Below is a small trained network, with its code and all its weights. Each question gives an input and a class and asks what happens when units are switched off, that is, made to give their printed mean instead of their output.

import numpy as np


def w(rows, s, z=0):
    codes = np.array(rows[::2]) - 128.0
    scale = np.full(codes.shape[1], s)
    scale[-1] = z or s
    return codes * scale


def norm(h):
    return h / np.sqrt((h * h).mean(-1, keepdims=True) + 1e-5)


def f(y):
    return y / 2 * (1 + np.tanh(0.7978845608 * (y + 0.044715 * y**3)))


def log_softmax(a):
    a = a - a.max(-1, keepdims=True)
    return a - np.log(np.exp(a).sum(-1, keepdims=True))


def net(x, mask):
    res = np.array(x, float).reshape(1, 2) / 4 @ E
    u = 0
    for l in range(3):
        y = f(norm(res) @ A[l][:, :-1].T + A[l][:, -1])
        res = res + np.where(mask[u : u + 10], y, B[l][:, -1]) @ B[l][:, :-1]
        u += 10
    return log_softmax(norm(res)[-1] @ U[:, :-1].T + U[:, -1])


A, B = {}, {}
E = w([
[157,93,74,219],'x0',
[254,135,138,179],'x1',
],0.0088)
A[0] = w([
[146,66,144,102,103],'0.n1',
[148,146,35,186,105],'0.n2',
[98,130,201,79,80],'0.n3',
[136,254,82,58,108],'0.n4',
[93,86,114,121,153],'0.n5',
[137,54,143,138,173],'0.n6',
[128,164,46,161,7],'0.n7',
[177,127,212,129,94],'0.n8',
[142,72,98,134,123],'0.n9',
[183,162,86,138,95],'0.n10',
],0.0095,0.0018)
B[0] = w([
[121,119,109,143,122],'0.n1',
[96,58,209,106,232],'0.n2',
[200,56,84,171,254],'0.n3',
[122,2,118,142,219],'0.n4',
[155,208,114,153,183],'0.n5',
[98,176,159,140,148],'0.n6',
[122,109,168,129,147],'0.n7',
[102,166,64,23,182],'0.n8',
[103,149,172,137,150],'0.n9',
[106,196,107,117,168],'0.n10',
],0.0094,0.0034)
A[1] = w([
[90,141,10,123,163],'1.n1',
[16,123,103,153,110],'1.n2',
[111,129,115,241,94],'1.n3',
[81,163,135,125,109],'1.n4',
[96,132,64,113,59],'1.n5',
[87,200,232,75,4],'1.n6',
[179,98,153,8,90],'1.n7',
[115,168,77,157,120],'1.n8',
[227,198,153,149,133],'1.n9',
[85,138,108,233,52],'1.n10',
],0.012,0.0022)
B[1] = w([
[187,103,33,76,206],'1.n1',
[161,218,134,246,253],'1.n2',
[97,28,141,94,194],'1.n3',
[120,130,92,67,143],'1.n4',
[143,127,69,109,159],'1.n5',
[238,16,55,61,147],'1.n6',
[32,143,196,181,248],'1.n7',
[166,80,120,118,128],'1.n8',
[48,229,42,128,194],'1.n9',
[88,119,199,54,188],'1.n10',
],0.012,0.0057)
A[2] = w([
[82,111,216,135,90],'2.n1',
[106,147,111,41,158],'2.n2',
[80,139,211,196,56],'2.n3',
[204,211,98,152,161],'2.n4',
[166,253,68,165,44],'2.n5',
[185,127,131,74,251],'2.n6',
[128,217,110,145,130],'2.n7',
[122,156,141,60,191],'2.n8',
[235,130,194,160,123],'2.n9',
[129,81,74,61,125],'2.n10',
],0.014,0.0024)
B[2] = w([
[117,191,209,176,230],'2.n1',
[164,91,129,142,145],'2.n2',
[136,78,250,137,230],'2.n3',
[41,128,137,139,199],'2.n4',
[34,168,62,152,254],'2.n5',
[116,88,121,205,138],'2.n6',
[125,138,64,150,204],'2.n7',
[118,82,142,160,135],'2.n8',
[142,116,61,111,136],'2.n9',
[185,109,120,164,155],'2.n10',
],0.018,0.0083)
U = w([
[94,137,227,194,221],'0',
[4,206,7,193,200],'1',
[183,66,65,191,219],'2',
[144,197,86,66,25],'3',
[138,166,85,86,5],'4',
[157,188,100,42,29],'5',
[156,194,94,50,44],'6',
[139,187,82,112,2],'7',
],0.016,0.0057)

Each question gives the input, the list of numbers given to net, and the class t.
The units are the neurons (one row each of A and B). Each row of codes is followed by its name. A weight is (code - 128) times the scale printed after its matrix; where a second scale follows, it is the last column's (A, B and U).
mask holds one flag per neuron, layer by layer. A switched-off neuron (its flag False) gives its mean, the last column of its row in B, instead of its output. The means were averaged over made-up inputs and are rounded, as every weight is.
A unit's drop is (log p(t) with every unit on - log p(t) with that unit switched off) / (log p(t) with every unit on - log p(t) with every unit switched off).
most important unit: the unit with the biggest drop
top k neurons: the k neurons with the biggest drops, biggest first
k most important neurons of layer l: the k neurons of layer l with the biggest drops, biggest first
drop when u is switched off: that unit's drop, to one decimal
input [-6,8], class 1: most important unit => 1.n9
input [-5,6], class 1: 2 most important neurons of layer 1 => (1.n9 1.n3)
input [6,-6], class 0: top 3 neurons => (0.n8 1.n10 1.n3)
input [6,5], class 0: top 3 neurons => (0.n2 1.n1 1.n3)
input [-1,3], class 2: top 2 neurons => (0.n8 1.n2)
input [1,3], class 2: 3 most important neurons of layer 0 => (0.n3 0.n4 0.n2)
input [-8,-7], class 0: 2 most important neurons of layer 0 => (0.n3 0.n4)
input [2,-1], class 2: top 2 neurons => (1.n6 0.n3)
input [3,-1], class 2: 2 most important neurons of layer 1 => (1.n6 1.n7)
input [-2,2], class 2: 2 most important neurons of layer 1 => (1.n2 1.n1)
input [3,-3], class 2: 2 most important neurons of layer 2 => (2.n9 2.n5)
input [-3,-3], class 2: 2 most important neurons of layer 1 => (1.n2 1.n9)
input [-3,2], class 2: 3 most important neurons of layer 0 => (0.n2 0.n8 0.n3)
input [-3,3], class 2: top neuron => (1.n2)
input [-1,1], class 2: drop when 1.n2 is switched off => 0.7
input [4,8], class 1: drop when 1.n9 is switched off => 0.1
input [-2,0], class 2: drop when 0.n3 is switched off => 0.9
input [1,0], class 2: drop when 1.n6 is switched off => 1.1
